In the rows, 128 means zero.
Each row of numbers stands for one node and depends on some of the facts below. Use the named rows to name the rest.

Some nodes and their rows:
tumamir: [118 138 146 133 128 170  96 158 170 138  85 102 136 158 135  95 117 163
  69 102 147 182 143  97  99 176 107 133 151 138 154]
flubruk: [101 153 162 130 155 118 153 161 166 142 108 129 130 135  97  96 137 153
  82 152 106 156 174 108  83 183 137 128 150 129 224]
votugro: [ 93 132 144 123 117 130  73 158 169 134 101 139  79 140  64 127 165 134
 166 180  75 151 183 125 101 124  76 104 167 111 111]
livo: [104 135 140 128  99 163  50 162 158 137 116 110 126 142 107 138 141 139
 115  86 106 160 173 100 107 111  67 131 166  69 113]
zigrun: [ 88 146 136 146  91 175 133 149 148 122 147 129  99 136  62  75 137 132
 144  98 148 147 194 108  70 136  84 131 162 125  52]
dobas: [ 93 142 167 133  94 108  82 162 154 135 142 138 131 112  76 120 133 133
 144 145 106 136 189 111 110  92 109 136 160  80 136]
perun: [ 91 139 149 130 109 143  82 158 153 132 132 150 121 126  76 127 163 143
 135 118 107 140 176 124 103 155  71 114 159  81  78]
grudrugru: [105 144 156 129 128 157 131 155 171 136  97 143 125 137 103  88 139 159
  99 142 131 157 158 113  89 201 108 122 142 138 141]
nudinan: [109 141 150 121 128 112 156 160 180 143  92 148 125 147  99  85 148 147
  99 199  94 162 147 100  78 176 116 120 152 145 170]
robriska: [ 95 151 138 131  73 202 153 147 175 131 109 134 122 145  81  39 116 141
 130 118 158 160 169 111  62 199  94 135 144 147 127]
stazo: [105 148 167 123 120 113 158 164 180 147 105 135 149 129  98 109 152 145
  94 178 118 157 164 111  74 149 154 136 149 146 178]
flogul: [105 144 164 134 135 157 119 147 166 134 102 146 134 135 108  88 136 165
  95 140 142 160 156 115  93 213 112 121 140 153 119]
trusen: [105 152 110 142 139 102 140 173 166 142 126 129 151 139 101  88 151 155
  95 161 151 188 151 113  84 153 132 114 142 179 146]
brune: [107 140 154 127 103 171 150 155 184 142  72 153 165 145 109 141 154 150
 100 154 146 140 169 133  74 197 116 144 149 136 166]
flaplabil: [ 96 149 124 125 107 115  97 163 158 140 123 145 119 132  61 150 160 122
 147 164  59 126 174 112 104 126  99 124 165  39 218]
midrek: [107 139 157 139 148 129 122 154 175 130  82 124  85 143  96  82 123 162
 126 187 137 168 177 123 104 171 135 117 149 179 164]
tresi: [ 94 147 159 116 154 156 125 154 168 145 100 142 119 135  91  89 151 163
  77 122 111 158 168 119  70 227  90 112 147 135 185]
florar: [113 156 124 134 135 137 154 151 169 136  87 130 110 142 109 105 149 144
 108 161 111 152 150  94  99 232 157 120 140  91 146]

How the nodes are related:
baloplem: flikes nudinan, votugro; klere 408
bebriflar: flikes gragi; klere 227
bragro: flikes pelal; klere 408
braker: klere 408
brirum: flikes perun; klere 408
brovak: flikes stukel, riflok; klere 227
brugral: klere 408
brune: klere 408
diba: klere 227
dilum: flikes zitoke, stuplil, stazo; klere 408
dobas: klere 227
drike: flikes klikli; klere 227
drogum: flikes plamiba, grabro; klere 408
drokil: klere 408
dugi: flikes vefloskur; klere 408
fabre: klere 408
fegres: flikes stazo; klere 408
fekograk: flikes gufur; klere 408
flaflebrus: flikes liklan, mukom; klere 408
flaplabil: klere 227
flofubres: flikes stuplil, florar; klere 408
flogul: flikes gekin; klere 408
florar: flikes diba; klere 408
flubre: flikes tresi; klere 227
flubruk: flikes gragi; klere 408
garon: klere 408
gekin: klere 408
grabro: flikes flaplabil; klere 227
gragi: flikes flaplabil; klere 227
gratar: klere 227
grozas: flikes garon; klere 227
grudrugru: klere 408
grugis: flikes stazo; klere 408
gufur: flikes fabre; klere 227
gusku: flikes klibro, fekograk; klere 227
klegis: flikes zitoke; klere 227
klibro: flikes flaplabil; klere 408
klikli: flikes gragi; klere 227
kloplo: flikes nupi; klere 408
klutel: flikes neskal, livo; klere 227
kogram: flikes listo; klere 408
lavi: klere 408
liklan: flikes mukom; klere 227
listo: flikes gufur; klere 227
livo: klere 227
lobar: flikes lavi; klere 227
midrek: flikes brugral, drogum; klere 408
migru: klere 408
moklir: flikes vumisun, dugi, flubruk; klere 227
mopostos: flikes klibro, migru; klere 227
mukom: flikes garon; klere 227
muzi: flikes klegis, flaflebrus; klere 408
nelem: flikes triflipli; klere 408
neskal: klere 408
nidru: flikes fabre; klere 408
nobor: flikes vumisun; klere 408
nubrik: klere 408
nudinan: flikes fabre; klere 408
nupi: flikes plezo; klere 408
peklotom: klere 227
pelal: klere 408
perun: klere 227
pestezon: klere 227
plagrun: flikes garon; klere 227
plamiba: flikes garon, flaplabil, gragi, stazo; klere 227
plezo: klere 227
pugrir: flikes migru, grugis, brune; klere 408
pusu: flikes klibro, diba; klere 408
razer: flikes gufur, pusu, flaplabil, fabre; klere 408
reflumam: flikes tribru, zupo; klere 408
reklos: flikes plamiba, nelem, mukom; klere 408
riflok: flikes kogram; klere 408
riroflok: flikes fabre; klere 227
robriska: flikes pelal; klere 408
rudrimu: flikes plamiba, dobas, peklotom; klere 227
seflimin: flikes brugral; klere 227
sirikas: flikes neskal, drike; klere 408
sistim: flikes zagavur; klere 227
skevu: klere 408
skofen: klere 227
skomu: flikes klibro, klegis; klere 408
skoske: flikes zedrim; klere 408
soru: flikes nobor; klere 227
sozuba: flikes vumisun; klere 408
stago: flikes reklos; klere 408
stagru: flikes nudinan, flaplabil; klere 227
stazo: flikes garon, gragi, fabre; klere 408
stostas: flikes brugral, votugro; klere 408
stukel: flikes diba, flaplabil; klere 227
stuplil: klere 408
tofon: flikes plamiba; klere 227
toskasek: flikes klibro; klere 227
tresi: klere 408
tribru: flikes dilum; klere 227
triflipli: flikes zitoke, klikli; klere 408
trusen: flikes listo, mukom; klere 408
tumamir: flikes neskal; klere 408
turur: flikes gratar; klere 408
vefloskur: flikes klikli, fabre; klere 408
viklen: flikes klikli, flubre; klere 408
votugro: klere 227
vumisun: flikes flaplabil; klere 408
vurik: flikes bragro; klere 227
zagavur: flikes zitoke; klere 408
zedrim: flikes listo, drike; klere 408
zemil: flikes diba; klere 227
zigrun: flikes robriska, nubrik; klere 227
ziskol: flikes vefloskur; klere 408
zitoke: flikes gragi, mukom; klere 408
zupo: klere 408

Rows to name:
No name comes twice in this set of rows, the named rows included.
[112 139 144 114 103 172  75 161 182 149  76 108 145 151 126  95 122 153
  85 102 114 173 150  94 101 188  82 137 149 100 196]	neskal
[100 140 172 153 132  87 111 160 144 127 156 131 126 120  85 109 134 142
 116 137 128 149 192 109 113  71 130 138 163 132 110]	rudrimu
[112 136 155 136 144 119 155 153 180 137  87 137  91 156  98  83 147 159
 108 191 116 171 155 108  85 168 125 111 153 191 134]	baloplem
[104 142 115 158 139 146 151 155 150 128 119 142 132 152  89 167 175 138
 108 138 141 121 195 130  98 132 108 136 168 123 121]	mopostos
[ 87 148 160 130 133 115 126 164 154 136 130 121 115 113  89 148 183 132
 124 125  94 153 189 107  93 121 151 126 158  86  61]	tribru
[109 130 138 145 130 153  76 162 148 133 122 101 124 148 123 130 137 148
  87  75 137 167 173  93 116 100  81 132 168 106  86]	klutel
[ 97 136 139 141 129  96 140 165 154 137 141 146 119 140  78 119 175 134
 102 159  95 150 164  97  87  96  97 121 169 129  90]	riroflok
[102 140 155 113 116 142  75 154 189 140  62 136  85 141  92  96 129 155
 165 192  91 164 176 130  97 189  88 108 148 135 192]	brugral
[107 144 156 129 118 137 167 160 177 146  94 139 150 135 106 120 154 145
  88 164 134 154 162 122  72 166 148 143 149 150 164]	grugis
[117 154 104 144 148 134 171 155 163 133  88 131 119 159 106 112 145 146
 104 173 125 150 155 103  98 213 146 123 146 115 178]	pusu
[110 156 110 135 129 154 153 157 174 143  89 147 136 148  94 122 142 143
 115 175 109 135 162 124  86 212 122 129 148 102 234]	klibro

Now the same nodes, written a new way:
Some nodes and their rows:
pugrir: [139 134 133 139 132 146 117 133 142 133 120 123 109 128 132 145 125 152
 131 132 109 100 136 147 131 143 140 135 121 145 133 130 128 133 147]
vurik: [140  79 109  97 100 114 117 128  86 121 148 145 200 165 112 125 112 188
 145 126 172 121 103  94 150 123 111 130 122 133 109 105 136 102 102]
drogum: [157 133 156 135 147 106 127 146 130 160  83 160  97 157 144  99 138 126
 128 133 120  96 126 133 110 136 128 118  90 153 112 163 106 133 144]
garon: [147 157 128 136 134 108 130 134 133 141 115 163  97 127 150 120 136 127
 125 139 117 106 120 117 127 133 134 130 119 153 122 166 122 131 162]
liklan: [129 111 114 117 135 124 133 123 103 124 147 138 154 134 136 116 124 124
 127 149 146 173 119 121 125 133 107 118 125 103 148 108 125 121 115]
brune: [102 173 141 152 139 134 145 117 139 118 131 105  92  84 117 148 146 106
 120 118  99 130 125 119 142 113 137 129 155 129 136 157 149 147 146]
nudinan: [142 149 136 143 130 138 113 121 151 126 135 116 111 129 132 148 123 139
 139 115 114 107 120 127 139 148 140 135 138 146 132 147 123 135 151]
nobor: [129 143 140 133 134 130 129 127 145 132 111 137 106 121 130 130 122 137
 122 120 115  96 128 144 129 131 143 122 118 144 135 141 119 132 151]
fegres: [171 134 118 136 111 141  98 133 150 143 133 150 127 135 148 153 107 171
 136 136 129  97 126 153 132 163 142 142 121 157 128 126 115 118 163]
flogul: [  8 113 145 145  67 119  91  92 195  89 182  57  85 116  73 112 210  36
 127 114  96  70 224 124 141 125 138  58  88 107  97  53 153 155 196]
neskal: [116 158 134 126 130  95 145 181 163 137  91 165  90 126 142 117 110  96
 133 112 145 136 159 123 102 113 143 127 110 190  89 168 110 122 106]
tumamir: [ 85 127 141 134 130 122 130 177 182 121  86 109  96 111 114 143 106 105
 127  96 136 134 178 153 108 104 158 122 129 164  96 140 119 118  89]
grudrugru: [125 134 152 132 145 106 139 146 125 150  86 134  94 135 124 106 143 113
 117 125 108  92 145 141 109 112 134 118  99 139 111 155 117 138 137]
drike: [160 109  84 111 110 117 128 130 127 127 164 182 166 151 168 115  87 155
 143 149 181 172 108 126 127 155 113 131 122 137 145  99  99 103 118]
peklotom: [138 138 116 119 146 104 145 112 101 126 156 152 152 134 149 100 128 114
 134 143 152 184  99 102 129 128 102 126 129 111 148 126 127 126 127]
gratar: [113 130  54  75 100 112 157 122  44  85 131  73 177 120 101 135 124 130
 141  85 172 138  55  69 143  91  87 128 135 128  63 126  98 160 139]
ziskol: [108 139 132 152 121 171 111 121 163 112 148  87 124 106 121 175 115 156
 132 112 114 104 136 144 156 143 154 133 172 136 142 105 141 129 143]
vefloskur: [124 141 138 138 134 130 126 133 138 132 108 133 107 121 133 135 123 131
 126 122 120  96 133 137 128 134 138 126 123 153 130 144 120 134 145]

Rows to name:
No name comes twice in this set of rows, the named rows included.
[115  86 120  99 109 118 127 124  88 114 143 125 196 148 104 126 126 170
 132 127 160 131  99  89 156 112 112 126 131 124 108 107 144 105  90]	zigrun
[ 85 109 222 131  87  94 106 126 153 146  65 167  80 160 108  75 155 159
 113 113  70  57 171  96 166  89 184 153 148  80 144 142 184  52  51]	brirum
[177 127  56  68  53 162  94 100  82 129  93  98  83 152 161  62  86  87
 128 100 135 145 118 142  94 135 133 184 148  10 136  72  56 118  79]	lobar

Now the same nodes, written a new way:
Known rows:
tumamir: [116 145 137 142 129 101 103 132 146 132 134 115 123 151 125 131 137 127
 137 109 111 129 116 143 145 126]
skofen: [127 138 150 138 114  84 182 104 112 129 119 201 187 122 119 103 136 151
 157 114 123 131 127 149 177 117]
stagru: [158 125 137 158 104 162 150 111 115 129 129  83 145 124 108 141 107  92
 159 148 130 115  95 130 153 130]
triflipli: [ 98 148 112 144 206 131  83 162 137 144 125 158  98 147 140 148  97 142
 143 113 130 116 140 126 116  98]
flubre: [122 140 160 155 141  87 136 102 135 134 117 167 156 124 124 108 120 119
 176 126 127 119 126 111 152 124]
gusku: [153 155 136 160 130 145 132 112 144 133 113 106 132 133 135 101 122  97
 150 168 129 113 107 139 147 114]
toskasek: [144 145 153 167 110 124 132 115 145 133 110 109 135 121 120 112 122  91
 162 144 118 124 101 132 149 121]
mopostos: [149 155 135 158 131 143 137 117 141 134 112 109 131 128 135 104 125  99
 150 161 128 118 108 142 150 113]
skomu: [118 147 150 145 134  65  91 121 155 130 142 132 140 140 129 143 136 102
 175 117 121 121 113 148 161 141]
stukel: [179 155 125 161 107 165 156 120 128 127 135  90 140 110 125 138 107  67
 162 187 139 112  92 176 165 124]
klutel: [132 147 104 162 120 126 139 102 129 130 112 170 128 129 136  90  91 120
 149 102 123 136 120 135 135 137]
florar: [138 162 127 142 129 118  96 134 158 132 132  93 119 149 142 126 145 106
 140 143 120 119 104 176 157 120]
grugis: [110 127 129 133 137 132 113 125 136 131 137  86 125 166 118 144 142 129
 128 110 128 139 120  94 130 146]
brirum: [116 145 137 139 127 103 106 130 144 130 136 108 128 149 122 134 136 127
 138 107 110 130 117 139 146 130]
stago: [112 145 138 141 127 103 107 125 152 130 135  99 123 154 124 133 144 120
 138 112 115 141 115 127 141 135]
muzi: [115 133 130 140 131 110  97 139 153 134 120  96 116 160 125 133 145 121
 136 107 121 144 108 123 143 129]
vefloskur: [124 137 134 143 180 157  47 100 116 133 161  64 127 199 133 125  94 152
 131 110 110  25 142 128 124 108]
pestezon: [139 128 133 137 103 130 183 125 110 134 100 163 161 135 115 102 141 153
 132 110 121 140 111 142 167 103]

Name these rows:
No name comes twice in this set of rows, the named rows included.
[106 139  97 133 125 176 202  97 109 110 154 118 146  82 115 155  96  97
 124 183 162 123 120  60 113 180]	plamiba
[117 158 140 143 135 140 176 103 165 131 107  99 126 139 133  85 171 106
 120 176 149 184 126  65 118 155]	liklan
[117 135 147 168 171 131 111 130 127 143 104 160 121 127 121 117  81 130
 162 113 118 101 129 100 123  94]	drike
[181 148 102 138  91 176 212 124  90 123 147 134 172 102 115 152 115 110
 141 177 137 121 104 207 184 117]	flaplabil
[117 149 124 159 181 142 135 139 143 143  98 163 113 122 137 113 105 121
 148 142 138 134 131  99 120 101]	klegis
[122 119 126 151 156 168 164 131 108 137 119 134 131 124 107 148  90 124
 149 130 142 136 124  75 121 123]	bebriflar
[ 94 125 141 123 159 129 130  75 110 119 192  90 160 176 104 160 124 144
 137 117 139 102 159  55 119 186]	stazo
[177 150 118 158 109 182 172 118 114 123 150  83 146 105 118 157 102  68
 159 196 145 114  97 171 160 136]	grabro
[ 80 126 113 133 186 135 129 159 139 139 123 138 101 142 117 168 119 135
 134 105 146 180 136  58 102 142]	zitoke
[110 156 129 131 128 156 205  90 158 124 122  86 137 148 124  89 190 113
 103 184 161 205 136  38 108 180]	mukom
[150 147 132 139 123 159  87  97 125 121 171  30 140 178 128 138 123 110
 133 149 117  60 114 161 150 136]	razer

